Below is a small trained network, with its code and all its weights. Each question gives an input and a target symbol and asks what happens when units are switched off, that is, made to give their printed mean instead of their output.

import numpy as np


def w(rows, s, z=0):
    codes = np.array(rows[::2]) - 128.0
    scale = np.full(codes.shape[1], s)
    scale[-1] = z or s
    return codes * scale


def norm(h):
    return h / np.sqrt((h * h).mean(-1, keepdims=True) + 1e-5)


def f(y):
    return y / 2 * (1 + np.tanh(0.7978845608 * (y + 0.044715 * y**3)))


def softmax(a):
    e = np.exp(a - a.max(-1, keepdims=True))
    return e / e.sum(-1, keepdims=True)


def log_softmax(a):
    a = a - a.max(-1, keepdims=True)
    return a - np.log(np.exp(a).sum(-1, keepdims=True))


def net(x, mask):
    ids = ['αβγδζηθλμξπστψω'.index(c) for c in x.split()]
    T = len(ids)
    res = E[ids] + P[:T]
    u = 0
    for l in range(3):
        r = norm(res)
        for j in range(2):
            rows = slice(2 * j, 2 * j + 2)
            q, k, v = (r @ M[l][rows].T for M in (Q, K, V))
            z = softmax(np.where(np.tri(T) > 0, q @ k.T / 2**0.5, -1e9)) @ v
            o = O[l][rows]
            res = res + np.where(mask[u + j], z, o[:, -1]) @ o[:, :-1]
        u += 2
        y = f(norm(res) @ A[l][:, :-1].T + A[l][:, -1])
        res = res + np.where(mask[u : u + 8], y, B[l][:, -1]) @ B[l][:, :-1]
        u += 8
    return log_softmax(norm(res)[-1] @ U[:, :-1].T + U[:, -1])


Q, K, V, O, A, B = {}, {}, {}, {}, {}, {}
E = w([
[61,101,64,114,175],'α',
[190,95,169,17,85],'β',
[175,173,148,82,135],'γ',
[89,149,176,93,97],'δ',
[145,192,117,104,69],'ζ',
[92,155,83,103,61],'η',
[75,70,146,177,155],'θ',
[197,118,87,141,156],'λ',
[175,143,96,169,102],'μ',
[97,124,161,208,59],'ξ',
[213,132,123,124,37],'π',
[115,133,52,133,83],'σ',
[217,254,88,141,156],'τ',
[14,123,122,152,130],'ψ',
[136,166,90,96,109],'ω',
],0.0099)
P = w([
[116,155,40,208,126],'0',
[94,97,90,25,131],'1',
[131,153,77,234,131],'2',
[117,98,114,20,131],'3',
[144,152,96,244,131],'4',
[138,103,142,19,134],'5',
[155,148,118,250,134],'6',
[153,109,162,17,133],'7',
[162,146,140,255,137],'8',
[148,105,151,14,136],'9',
],0.0041)
Q[0] = w([
[47,76,210,204,190],'L0H0',
[56,205,5,101,243],'L0H0',
[242,135,145,15,113],'L0H1',
[95,73,121,125,72],'L0H1',
],0.011)
K[0] = w([
[54,101,144,202,195],'L0H0',
[64,171,7,51,179],'L0H0',
[183,92,137,52,81],'L0H1',
[145,169,149,102,135],'L0H1',
],0.014)
V[0] = w([
[49,142,215,252,149],'L0H0',
[188,80,218,185,85],'L0H0',
[164,231,93,168,184],'L0H1',
[135,175,207,151,99],'L0H1',
],0.0022)
O[0] = w([
[160,45,254,186,167,6],'L0H0',
[152,91,81,113,56,104],'L0H0',
[58,126,138,166,122,136],'L0H1',
[130,118,161,136,179,113],'L0H1',
],0.0022,0.0021)
A[0] = w([
[68,192,100,134,196,131],'L0N0',
[50,36,148,37,96,133],'L0N1',
[149,77,187,15,112,206],'L0N2',
[162,37,71,128,101,114],'L0N3',
[70,173,198,60,164,72],'L0N4',
[76,100,185,94,194,41],'L0N5',
[2,58,236,119,82,2],'L0N6',
[165,196,146,109,144,83],'L0N7',
],0.0073,0.0016)
B[0] = w([
[147,42,184,141,117,183],'L0N0',
[213,171,184,105,187,216],'L0N1',
[41,96,117,157,129,251],'L0N2',
[106,84,61,64,153,180],'L0N3',
[161,54,59,109,196,161],'L0N4',
[215,81,40,147,135,132],'L0N5',
[2,223,144,99,25,222],'L0N6',
[111,141,56,84,112,203],'L0N7',
],0.0075,0.0027)
Q[1] = w([
[114,148,109,249,158],'L1H0',
[107,35,127,84,86],'L1H0',
[77,137,113,108,88],'L1H1',
[108,107,150,93,109],'L1H1',
],0.018)
K[1] = w([
[55,197,66,158,206],'L1H0',
[116,9,223,125,123],'L1H0',
[102,160,124,153,204],'L1H1',
[143,192,96,136,149],'L1H1',
],0.014)
V[1] = w([
[5,251,50,141,238],'L1H0',
[159,118,211,107,177],'L1H0',
[218,30,186,101,15],'L1H1',
[221,102,217,146,146],'L1H1',
],0.0034)
O[1] = w([
[27,205,131,132,252,162],'L1H0',
[197,121,194,46,129,41],'L1H0',
[116,193,214,138,237,70],'L1H1',
[232,203,216,184,105,2],'L1H1',
],0.0018,0.0027)
A[1] = w([
[174,76,126,200,40,17],'L1N0',
[212,100,50,111,83,193],'L1N1',
[133,186,38,202,105,216],'L1N2',
[56,208,191,67,56,157],'L1N3',
[141,18,216,184,218,49],'L1N4',
[171,92,111,254,222,1],'L1N5',
[39,93,199,182,143,55],'L1N6',
[106,32,135,33,84,93],'L1N7',
],0.0058,0.0011)
B[1] = w([
[151,180,61,86,46,136],'L1N0',
[116,52,133,92,193,235],'L1N1',
[48,71,115,129,183,252],'L1N2',
[125,18,93,89,147,221],'L1N3',
[108,226,254,191,157,117],'L1N4',
[203,21,42,149,190,130],'L1N5',
[215,132,80,41,151,138],'L1N6',
[135,65,96,251,44,203],'L1N7',
],0.0063,0.0039)
Q[2] = w([
[173,21,129,71,89],'L2H0',
[106,94,151,166,87],'L2H0',
[62,229,155,224,254],'L2H1',
[78,171,107,183,110],'L2H1',
],0.021)
K[2] = w([
[238,174,186,138,76],'L2H0',
[106,157,223,141,93],'L2H0',
[41,74,69,112,184],'L2H1',
[8,134,98,142,114],'L2H1',
],0.016)
V[2] = w([
[89,133,58,101,148],'L2H0',
[66,99,168,159,122],'L2H0',
[104,126,149,129,198],'L2H1',
[107,2,129,123,125],'L2H1',
],0.0081)
O[2] = w([
[145,204,160,166,81,224],'L2H0',
[193,145,203,111,148,155],'L2H0',
[69,120,129,132,203,120],'L2H1',
[160,155,254,203,156,254],'L2H1',
],0.0047,0.0072)
A[2] = w([
[80,107,171,65,99,10],'L2N0',
[89,216,111,143,206,76],'L2N1',
[220,193,129,11,243,136],'L2N2',
[177,144,198,130,127,254],'L2N3',
[110,254,73,168,37,122],'L2N4',
[189,125,54,105,148,172],'L2N5',
[170,149,61,223,177,83],'L2N6',
[182,89,128,21,139,116],'L2N7',
],0.0072,0.0021)
B[2] = w([
[218,146,68,179,148,165],'L2N0',
[167,153,59,74,116,252],'L2N1',
[2,12,34,131,68,190],'L2N2',
[122,131,93,56,121,220],'L2N3',
[168,95,149,76,196,240],'L2N4',
[157,166,153,86,79,153],'L2N5',
[162,194,161,118,52,217],'L2N6',
[51,162,176,112,132,140],'L2N7',
],0.009,0.0021)
U = w([
[181,138,177,203,184,200],'α',
[149,40,123,175,8,118],'β',
[75,99,28,45,111,175],'γ',
[51,155,190,42,48,149],'δ',
[188,125,119,41,212,126],'ζ',
[58,42,139,141,220,120],'η',
[125,211,214,90,162,166],'θ',
[209,68,50,175,175,121],'λ',
[199,195,112,202,55,131],'μ',
[169,55,232,72,135,131],'ξ',
[240,123,115,39,69,3],'π',
[54,164,75,221,82,49],'σ',
[183,224,63,71,118,189],'τ',
[39,130,208,204,100,58],'ψ',
[69,207,112,133,202,138],'ω',
],0.013,0.0019)

Each question gives the input, a string of symbols that net reads in full, and the target symbol t.
The units are the heads (2 rows each of Q, K, V and O) and the neurons (one row each of A and B). Each row of codes is followed by its name. A weight is (code - 128) times the scale printed after its matrix; where a second scale follows, it is the last column's (O, A, B and U).
mask holds one flag per unit, layer by layer, with each layer's heads first. A switched-off unit (its flag False) gives its mean, the last column of its rows in O or B, instead of its output. The means were averaged over made-up inputs and are rounded, as every weight is.
A unit's drop is (log p(t) with every unit on - log p(t) with that unit switched off) / (log p(t) with every unit on - log p(t) with every unit switched off).
The circuit of an input: a set's keep is (log p(t) with only the set's units on - log p(t) with every unit switched off) / (log p(t) with every unit on - log p(t) with every unit switched off). Starting from the 12 units with the biggest drops (on a tie, the unit counted first), units are removed one at a time, each time the one whose removal leaves the highest keep (on an exact tie, the one counted first), for as long as the keep stays at least 0.8.
units of the circuit, in order: the units of the circuit, biggest drop first
top k neurons: the k neurons with the biggest drops, biggest first
top k neurons in layer l: the k neurons of layer l with the biggest drops, biggest first
which heads matter: for each layer, one digit per head in row order, 1 if its drop is at least 0.15 and else 0, layers parted by /
input δ γ π θ α μ μ π, target β: units of the circuit, in order -> (L1N7, L0N2)
input σ τ γ λ, target γ: units of the circuit, in order -> (L2H1)
input μ π π ξ ζ σ, target δ: top 4 neurons in layer 1 -> (L1N2, L1N1, L1N3, L1N5)
input δ π ω π ζ γ, target β: which heads matter -> 00 / 10 / 00
input λ π σ α ψ μ, target η: top 3 neurons -> (L0N0, L1N1, L1N2)
input α μ τ ω τ ψ, target γ: top 3 neurons in layer 0 -> (L0N6, L0N4, L0N5)
input γ δ μ λ τ α β, target β: top 3 neurons -> (L1N7, L0N2, L1N2)
input λ γ γ π λ γ γ σ, target β: units of the circuit, in order -> (L1N7, L2H1)
input θ σ σ λ, target μ: top 4 neurons -> (L0N6, L1N3, L0N1, L1N7)
input ξ γ λ η ξ ζ η β λ γ, target ξ: which heads matter -> 00 / 10 / 01
input σ γ γ μ γ λ μ α π η, target β: top 2 neurons in layer 0 -> (L0N2, L0N4)
input α δ ψ, target ψ: top 3 neurons in layer 0 -> (L0N0, L0N6, L0N1)
input ζ μ θ μ λ δ λ λ, target μ: top 4 neurons in layer 2 -> (L2N6, L2N2, L2N4, L2N7)
input ψ μ γ ξ η γ, target δ: which heads matter -> 00 / 00 / 01
input ω ψ η γ, target τ: which heads matter -> 00 / 11 / 10
input π ψ θ θ σ η θ η ψ γ, target β: units of the circuit, in order -> (L1N7, L0N2, L1H0)
input θ γ σ ω λ π τ λ, target γ: top 4 neurons in layer 0 -> (L0N3, L0N2, L0N0, L0N4)
input γ η σ β ξ λ α θ α γ, target η: top 3 neurons -> (L1N4, L0N0, L0N2)
input μ γ ψ γ, target τ: which heads matter -> 00 / 10 / 10
input σ π λ γ σ θ, target β: top 2 neurons -> (L1N3, L0N6)
input λ μ γ ω, target ζ: top 4 neurons in layer 1 -> (L1N3, L1N2, L1N7, L1N5)
input ξ η σ β γ δ, target ξ: top 2 neurons in layer 1 -> (L1N3, L1N2)
input τ γ ω λ ξ ω γ γ γ ω, target δ: top 4 neurons -> (L1N2, L2N7, L0N7, L0N6)
input η γ η, target η: top 3 neurons -> (L2N4, L1N2, L0N1)
input γ ψ α τ τ β τ ω μ ζ, target γ: top 3 neurons -> (L0N3, L0N4, L1N3)
input π λ ψ α, target η: top 3 neurons -> (L0N1, L0N0, L2N2)
input ζ ξ μ, target μ: top 3 neurons -> (L1N3, L2N6, L0N6)
input σ τ μ τ α λ, target η: top 3 neurons in layer 1 -> (L1N4, L1N1, L1N2)
